Here is a tiny trained network, its code and every weight. The questions are about switching its units off for an input and a target symbol, where a switched-off unit gives its printed mean instead of its output.

import numpy as np


def w(rows, s, z=0):
    codes = np.array(rows[::2]) - 128.0
    scale = np.full(codes.shape[1], s)
    scale[-1] = z or s
    return codes * scale


def norm(h):
    return h / np.sqrt((h * h).mean(-1, keepdims=True) + 1e-5)


def f(y):
    return y / 2 * (1 + np.tanh(0.7978845608 * (y + 0.044715 * y**3)))


def softmax(a):
    e = np.exp(a - a.max(-1, keepdims=True))
    return e / e.sum(-1, keepdims=True)


def log_softmax(a):
    a = a - a.max(-1, keepdims=True)
    return a - np.log(np.exp(a).sum(-1, keepdims=True))


def net(x, mask):
    ids = ['ζηθλπσ'.index(c) for c in x.split()]
    T = len(ids)
    res = E[ids] + P[:T]
    q, k, v = (norm(res) @ M[0].T for M in (Q, K, V))
    z = softmax(np.where(np.tri(T) > 0, q @ k.T / 2**0.5, -1e9)) @ v
    res = res + np.where(mask[0], z, O[0][:, -1]) @ O[0][:, :-1]
    y = f(norm(res) @ A[0][:, :-1].T + A[0][:, -1])
    res = res + np.where(mask[1:17], y, B[0][:, -1]) @ B[0][:, :-1]
    return log_softmax(norm(res)[-1] @ U[:, :-1].T + U[:, -1])


Q, K, V, O, A, B = {}, {}, {}, {}, {}, {}
E = w([
[159,89,101,1],'ζ',
[148,128,160,106],'η',
[148,128,161,103],'θ',
[163,126,101,138],'λ',
[153,125,116,165],'π',
[133,205,62,67],'σ',
],0.018)
P = w([
[69,254,153,156],'0',
[86,183,99,165],'1',
[92,164,129,153],'2',
[124,150,136,110],'3',
[93,102,87,108],'4',
[169,168,140,82],'5',
[71,80,100,102],'6',
[171,135,145,72],'7',
[94,61,109,91],'8',
[180,107,164,59],'9',
[111,30,134,72],'10',
[182,84,182,17],'11',
],0.0093)
Q[0] = w([
[4,223,116,116],'h0',
[18,36,55,71],'h0',
],0.011)
K[0] = w([
[55,219,76,126],'h0',
[247,210,136,81],'h0',
],0.014)
V[0] = w([
[123,124,98,182],'h0',
[71,254,40,52],'h0',
],0.0063)
O[0] = w([
[135,101,23,69,253],'h0',
[123,2,188,86,233],'h0',
],0.0082,0.0011)
A[0] = w([
[147,79,143,212,75],'n0',
[71,167,111,75,187],'n1',
[73,174,80,165,72],'n2',
[95,175,118,214,117],'n3',
[2,229,75,94,1],'n4',
[53,173,197,162,60],'n5',
[136,178,133,134,160],'n6',
[33,111,144,142,96],'n7',
[184,104,101,123,152],'n8',
[100,155,187,100,127],'n9',
[92,186,133,156,167],'n10',
[132,113,138,103,125],'n11',
[160,115,175,158,97],'n12',
[116,155,175,100,115],'n13',
[212,137,155,173,135],'n14',
[84,97,110,115,134],'n15',
],0.015,0.0039)
B[0] = w([
[98,107,131,155,185],'n0',
[132,106,98,183,176],'n1',
[140,140,54,107,159],'n2',
[199,119,112,125,184],'n3',
[84,248,222,209,138],'n4',
[51,85,152,146,133],'n5',
[75,103,109,127,157],'n6',
[160,155,134,141,124],'n7',
[128,138,154,136,254],'n8',
[94,129,118,164,153],'n9',
[185,118,77,68,136],'n10',
[161,128,119,138,152],'n11',
[148,101,133,150,133],'n12',
[128,130,86,149,148],'n13',
[97,93,143,168,216],'n14',
[162,189,118,129,150],'n15',
],0.012,0.0061)
U = w([
[251,141,187,140,56],'ζ',
[163,130,26,138,116],'η',
[101,178,158,136,253],'θ',
[150,103,147,128,80],'λ',
[103,107,140,123,114],'π',
[145,87,163,46,201],'σ',
],0.011,0.005)

Each question gives the input, a string of symbols that net reads in full, and the target symbol t.
The units are the heads (2 rows each of Q, K, V and O) and the neurons (one row each of A and B). Each row of codes is followed by its name. A weight is (code - 128) times the scale printed after its matrix; where a second scale follows, it is the last column's (O, A, B and U).
mask holds one flag per unit, heads first, then neurons. A switched-off unit (its flag False) gives its mean, the last column of its rows in O or B, instead of its output. The means were averaged over made-up inputs and are rounded, as every weight is.
A unit's drop is (log p(t) with every unit on - log p(t) with that unit switched off) / (log p(t) with every unit on - log p(t) with every unit switched off).
The circuit of an input: a set's keep is (log p(t) with only the set's units on - log p(t) with every unit switched off) / (log p(t) with every unit on - log p(t) with every unit switched off). Starting from the 12 units with the biggest drops (on a tie, the unit counted first), units are removed one at a time, each time the one whose removal leaves the highest keep (on an exact tie, the one counted first), for as long as the keep stays at least 0.8.
circuit, biggest first: the units of the circuit, biggest drop first
k most important neurons: the k neurons with the biggest drops, biggest first
drop when u is switched off: that unit's drop, to one decimal
input λ λ π λ π π λ π λ π η, target η: circuit, biggest first : (h0; n13)
input π ζ λ σ π π λ π, target θ: 2 most important neurons : (n3; n14)
input σ σ π π λ σ π σ, target σ: 2 most important neurons : (n2; n3)
input π θ π π π θ η θ, target θ: 4 most important neurons : (n9; n3; n10; n2)
input π π π θ π θ, target η: most important neuron : (n1)
input π ζ λ σ λ, target σ: circuit, biggest first : (h0; n1)
input ζ π λ π π σ π θ η λ, target θ: 2 most important neurons : (n14; n3)
input θ σ λ π σ θ θ λ η, target ζ: 2 most important neurons : (n6; n14)
input ζ π η σ π λ λ π λ π, target θ: 2 most important neurons : (n14; n3)
input θ λ λ π π σ λ, target σ: 2 most important neurons : (n1; n3)
input λ λ ζ θ λ λ θ, target ζ: drop when n0 is switched off : 0.2
input π π θ λ π λ σ σ λ λ η, target ζ: drop when n8 is switched off : -0.1
input η λ π η π η λ, target θ: drop when h0 is switched off : 1.1
input θ π σ σ θ π π ζ σ, target σ: most important neuron : (n2)
